[[122 134 122 154 121 147 126 132 125 130 138 114 114 103 123 132]
 [141 136 151 117 129 120 144 127 125 129 141 111 143 127 129 128]
 [119 101 125 138 129 110 120 128 118 124 134 133 121 145 122 132]
 [112 124 122 127 133 130 131 126 133 138 130 147 107 104 131 136]
 [128 131 129 127 131 126 133 130 119 137 121 140 113 110 124 135]]
:
[[123 132 122 134 122 154 121 147 126 132 125 130 138 114 114 103]
 [129 128 141 136 151 117 129 120 144 127 125 129 141 111 143 127]
 [122 132 119 101 125 138 129 110 120 128 118 124 134 133 121 145]
 [131 136 112 124 122 127 133 130 131 126 133 138 130 147 107 104]
 [124 135 128 131 129 127 131 126 133 130 119 137 121 140 113 110]]

[[128 154 141 121 127]
 [128 130 122 123 136]
 [133 117 133 135 122]
 [124 126 120 122 118]
 [130 129 104 113 130]]
:
[[121 127 128 154 141]
 [123 136 128 130 122]
 [135 122 133 117 133]
 [122 118 124 126 120]
 [113 130 130 129 104]]

[[127 136 124 142 120 134 136 124]
 [128 146 111 140 109 142 124 125]
 [130 127 137 145 126 121 155 122]
 [148 125 126 112 137 126 131 123]
 [138 132 123 130 126 131 137 122]
 [139 132 123 130 126 132 137 122]
 [121 130 139 134 154 132 112 146]
 [134 132 105 120 111 125 121 138]
 [131 142 145 117 119 134 109 107]
 [127 131 130 134 145 132 119 143]
 [127 127 137 138 125 121 144 124]
 [128 128 128 128 128 128 128 128]]
:
[[136 124 127 136 124 142 120 134]
 [124 125 128 146 111 140 109 142]
 [155 122 130 127 137 145 126 121]
 [131 123 148 125 126 112 137 126]
 [137 122 138 132 123 130 126 131]
 [137 122 139 132 123 130 126 132]
 [112 146 121 130 139 134 154 132]
 [121 138 134 132 105 120 111 125]
 [109 107 131 142 145 117 119 134]
 [119 143 127 131 130 134 145 132]
 [144 124 127 127 137 138 125 121]
 [128 128 128 128 128 128 128 128]]

[[108 140 111 122 133]
 [115 138 115 123 135]
 [119 145 123 107 152]
 [128 124 115 113 143]
 [148 111 109 142 126]
 [119 131 125 118 135]
 [112 125 124 141 116]
 [117 148 128 115 106]
 [117 116 140 127 117]
 [132 121 143 112 145]
 [124 123 126 143 117]
 [145 149 151 115 111]]
:
[[122 133 108 140 111]
 [123 135 115 138 115]
 [107 152 119 145 123]
 [113 143 128 124 115]
 [142 126 148 111 109]
 [118 135 119 131 125]
 [141 116 112 125 124]
 [115 106 117 148 128]
 [127 117 117 116 140]
 [112 145 132 121 143]
 [143 117 124 123 126]
 [115 111 145 149 151]]

[[148 107 139]
 [105 136 133]
 [147 122 120]
 [139 127 132]
 [118 146 140]
 [133 139 138]
 [130 115 129]
 [131 108 143]
 [136 126 135]
 [106 143 138]
 [130 121 147]]
:
[[107 139 148]
 [136 133 105]
 [122 120 147]
 [127 132 139]
 [146 140 118]
 [139 138 133]
 [115 129 130]
 [108 143 131]
 [126 135 136]
 [143 138 106]
 [121 147 130]]

[[140 154 110 133 139 119 128]
 [106 125 137 115 117 136 138]
 [129 118 143 124 116 142 125]
 [126 122 141 126 118 142 124]
 [126 132 124 113 129 123 138]
 [135 140 116 124 134 124 133]
 [120 128 129 123 122 138 135]
 [114 128 137 123 119 137 129]]
:
[[119 128 140 154 110 133 139]
 [136 138 106 125 137 115 117]
 [142 125 129 118 143 124 116]
 [142 124 126 122 141 126 118]
 [123 138 126 132 124 113 129]
 [124 133 135 140 116 124 134]
 [138 135 120 128 129 123 122]
 [137 129 114 128 137 123 119]]

[[142 139 144 129 127 116 124 133 140 115 120]
 [123 128 117 128 127 150 128 128 126 151 119]
 [137 133 129 126 127 136 119 128 133 137 118]
 [132 122 131 122 127 133 131 124 129 133 129]
 [135 117 129 121 128 135 128 121 127 135 138]]
:
[[115 120 142 139 144 129 127 116 124 133 140]
 [151 119 123 128 117 128 127 150 128 128 126]
 [137 118 137 133 129 126 127 136 119 128 133]
 [133 129 132 122 131 122 127 133 131 124 129]
 [135 138 135 117 129 121 128 135 128 121 127]]

[[131 125 124 127 140 137 110 123 137 135 124 133 111]
 [130 124 120 126 141 138 106 126 140 138 116 136 108]
 [131 135 138 131 135 135 125 116 126 124 150 124 122]
 [132 136 143 131 133 134 129 114 123 122 156 121 126]
 [131 128 131 128 138 137 116 120 134 131 135 129 116]
 [131 125 123 126 141 139 108 125 139 137 119 135 109]
 [131 135 142 131 134 133 128 115 125 123 153 123 125]]
:
[[133 111 131 125 124 127 140 137 110 123 137 135 124]
 [136 108 130 124 120 126 141 138 106 126 140 138 116]
 [124 122 131 135 138 131 135 135 125 116 126 124 150]
 [121 126 132 136 143 131 133 134 129 114 123 122 156]
 [129 116 131 128 131 128 138 137 116 120 134 131 135]
 [135 109 131 125 123 126 141 139 108 125 139 137 119]
 [123 125 131 135 142 131 134 133 128 115 125 123 153]]

[[146 143 124 138 129 133 115 126 124 129 124 125 101]
 [140 130 132 126 128 124 124 127 117 128 129 117 127]
 [145 117 128 130 126 129 130 127 149 126 119 133 135]
 [114 145 115 127 128 128 121 129 122 128 128 143 125]
 [108 126 135 128 126 130 142 128 133 130 129 118 147]]
:
[[125 101 146 143 124 138 129 133 115 126 124 129 124]
 [117 127 140 130 132 126 128 124 124 127 117 128 129]
 [133 135 145 117 128 130 126 129 130 127 149 126 119]
 [143 125 114 145 115 127 128 128 121 129 122 128 128]
 [118 147 108 126 135 128 126 130 142 128 133 130 129]]
